Below are the code and all the weights of a small trained network. Each question names an input and a target symbol and asks about switching units off, where a switched-off unit gives its printed mean instead of its output.

import numpy as np


def w(rows, s, z=0):
    codes = np.array(rows[::2]) - 128.0
    scale = np.full(codes.shape[1], s)
    scale[-1] = z or s
    return codes * scale


def norm(h):
    return h / np.sqrt((h * h).mean(-1, keepdims=True) + 1e-5)


def f(y):
    return np.maximum(y, 0)


def softmax(a):
    e = np.exp(a - a.max(-1, keepdims=True))
    return e / e.sum(-1, keepdims=True)


def log_softmax(a):
    a = a - a.max(-1, keepdims=True)
    return a - np.log(np.exp(a).sum(-1, keepdims=True))


def net(x, mask):
    ids = ['Γαβζηστω'.index(c) for c in x.split()]
    T = len(ids)
    res = E[ids] + P[:T]
    u = 0
    for l in range(2):
        q, k, v = (norm(res) @ M[l].T for M in (Q, K, V))
        z = softmax(np.where(np.tri(T) > 0, q @ k.T / 4**0.5, -1e9)) @ v
        res = res + np.where(mask[u], z, O[l][:, -1]) @ O[l][:, :-1]
        u += 1
        y = f(norm(res) @ A[l][:, :-1].T + A[l][:, -1])
        res = res + np.where(mask[u : u + 4], y, B[l][:, -1]) @ B[l][:, :-1]
        u += 4
    return log_softmax(norm(res)[-1] @ U[:, :-1].T + U[:, -1])


Q, K, V, O, A, B = {}, {}, {}, {}, {}, {}
E = w([
[148,153,124,77,104],'Γ',
[1,194,89,96,88],'α',
[191,98,94,142,181],'β',
[123,126,120,98,107],'ζ',
[71,153,202,71,200],'η',
[100,113,93,98,127],'σ',
[140,133,170,103,102],'τ',
[118,133,77,77,114],'ω',
],0.019)
P = w([
[94,116,254,217,138],'0',
[69,103,80,31,71],'1',
[85,120,110,47,61],'2',
[83,111,77,45,63],'3',
[81,115,65,56,80],'4',
[86,126,66,56,83],'5',
[101,144,50,64,80],'6',
[103,150,46,76,74],'7',
],0.0067)
Q[0] = w([
[105,85,38,77,40],'L0H1',
[109,201,92,245,169],'L0H1',
[143,130,126,195,155],'L0H1',
[156,154,82,129,72],'L0H1',
],0.011)
K[0] = w([
[147,148,117,204,133],'L0H1',
[128,156,53,80,117],'L0H1',
[189,118,118,76,120],'L0H1',
[195,123,143,188,2],'L0H1',
],0.0082)
V[0] = w([
[44,123,122,56,206],'L0H1',
[188,184,115,214,87],'L0H1',
[156,56,131,157,170],'L0H1',
[41,24,253,231,118],'L0H1',
],0.0052)
O[0] = w([
[195,130,148,75,140,230],'L0H1',
[103,212,121,131,200,18],'L0H1',
[138,219,67,95,111,95],'L0H1',
[183,239,2,118,126,254],'L0H1',
],0.0072,0.0038)
A[0] = w([
[93,152,99,165,162,117],'L0N1',
[75,229,120,96,187,108],'L0N2',
[165,39,98,181,250,253],'L0N3',
[145,82,29,100,182,160],'L0N4',
],0.011,0.003)
B[0] = w([
[75,135,77,77,62,140],'L0N1',
[11,104,125,154,202,204],'L0N2',
[200,152,56,102,90,178],'L0N3',
[183,160,203,136,107,254],'L0N4',
],0.011,0.0076)
Q[1] = w([
[163,10,93,73,120],'L1H1',
[182,87,74,174,132],'L1H1',
[197,194,112,37,26],'L1H1',
[59,148,134,92,70],'L1H1',
],0.013)
K[1] = w([
[185,50,173,170,122],'L1H1',
[199,88,63,135,65],'L1H1',
[132,157,138,252,124],'L1H1',
[49,128,169,134,113],'L1H1',
],0.013)
V[1] = w([
[208,131,106,124,150],'L1H1',
[233,153,7,133,2],'L1H1',
[26,83,41,128,121],'L1H1',
[103,181,114,242,163],'L1H1',
],0.0081)
O[1] = w([
[188,208,119,41,83,3],'L1H1',
[124,190,184,41,28,19],'L1H1',
[48,67,67,171,3,226],'L1H1',
[207,200,146,221,93,113],'L1H1',
],0.0072,0.0025)
A[1] = w([
[111,139,123,119,239,112],'L1N1',
[156,93,138,142,207,1],'L1N2',
[128,111,114,251,127,152],'L1N3',
[141,186,112,207,17,37],'L1N4',
],0.011,0.003)
B[1] = w([
[74,150,190,188,156,185],'L1N1',
[118,94,98,113,190,163],'L1N2',
[168,175,96,75,109,254],'L1N3',
[113,80,248,165,142,205],'L1N4',
],0.014,0.0059)
U = w([
[192,66,40,161,149,118],'Γ',
[16,175,77,122,45,147],'α',
[102,219,150,32,105,199],'β',
[83,17,152,12,92,3],'ζ',
[108,99,174,125,214,177],'η',
[158,15,100,174,25,135],'σ',
[132,230,114,235,116,97],'τ',
[101,112,227,203,26,131],'ω',
],0.011,0.0037)

Each question gives the input, a string of symbols that net reads in full, and the target symbol t.
The units are the heads (4 rows each of Q, K, V and O) and the neurons (one row each of A and B). Each row of codes is followed by its name. A weight is (code - 128) times the scale printed after its matrix; where a second scale follows, it is the last column's (O, A, B and U).
mask holds one flag per unit, layer by layer, with each layer's heads first. A switched-off unit (its flag False) gives its mean, the last column of its rows in O or B, instead of its output. The means were averaged over made-up inputs and are rounded, as every weight is.
A unit's drop is (log p(t) with every unit on - log p(t) with that unit switched off) / (log p(t) with every unit on - log p(t) with every unit switched off).
The circuit of an input: a set's keep is (log p(t) with only the set's units on - log p(t) with every unit switched off) / (log p(t) with every unit on - log p(t) with every unit switched off). Starting from all 10 units, units are removed one at a time, each time the one whose removal leaves the highest keep (on an exact tie, the one counted first), for as long as the keep stays at least 0.8.
units of the circuit, in order: the units of the circuit, biggest drop first
most important unit: the unit with the biggest drop
k most important neurons: the k neurons with the biggest drops, biggest first
k most important neurons of layer l: the k neurons of layer l with the biggest drops, biggest first
drop of u: that unit's drop, to one decimal
input β σ σ ω σ σ τ, target α: units of the circuit, in order : L0H1, L0N2, L1H1
input Γ β η τ τ ω, target η: units of the circuit, in order : L1H1, L0H1
input Γ η Γ Γ α σ β ζ, target η: units of the circuit, in order : L1H1, L0H1
input α η β η τ, target σ: units of the circuit, in order : L0N2, L1H1
input η σ α β Γ, target Γ: 2 most important neurons of layer 0 : L0N3, L0N2
input β Γ Γ ω, target α: units of the circuit, in order : L0H1, L0N2, L0N3, L1H1
input α ω τ σ α σ σ, target σ: units of the circuit, in order : L0N4, L1H1
input Γ β α τ, target η: most important neuron of layer 0 : L0N3
input α η τ, target σ: units of the circuit, in order : L1H1, L0N2
input β ω τ, target α: units of the circuit, in order : L0H1, L0N4, L0N2
input Γ β τ α ω σ τ, target η: 2 most important neurons : L0N3, L0N2
input ω τ Γ, target ζ: 2 most important neurons : L0N4, L0N2
input ζ β Γ, target ω: 3 most important neurons : L1N4, L0N2, L0N3
input α α β η ζ, target σ: 2 most important neurons : L0N3, L0N2
input Γ ω Γ σ Γ, target η: 3 most important neurons of layer 0 : L0N3, L0N2, L0N4
input α η Γ Γ Γ β ω, target σ: most important unit : L0N3
input ω τ ω, target ζ: 2 most important neurons : L0N2, L0N4
input β Γ σ ζ Γ, target α: drop of L1N1 : 0.0
input ω ω σ Γ, target ζ: drop of L1N3 : 0.0
input β ζ β β, target β: drop of L1H1 : 0.5
input η η ω ζ ω ω, target Γ: most important unit : L1H1
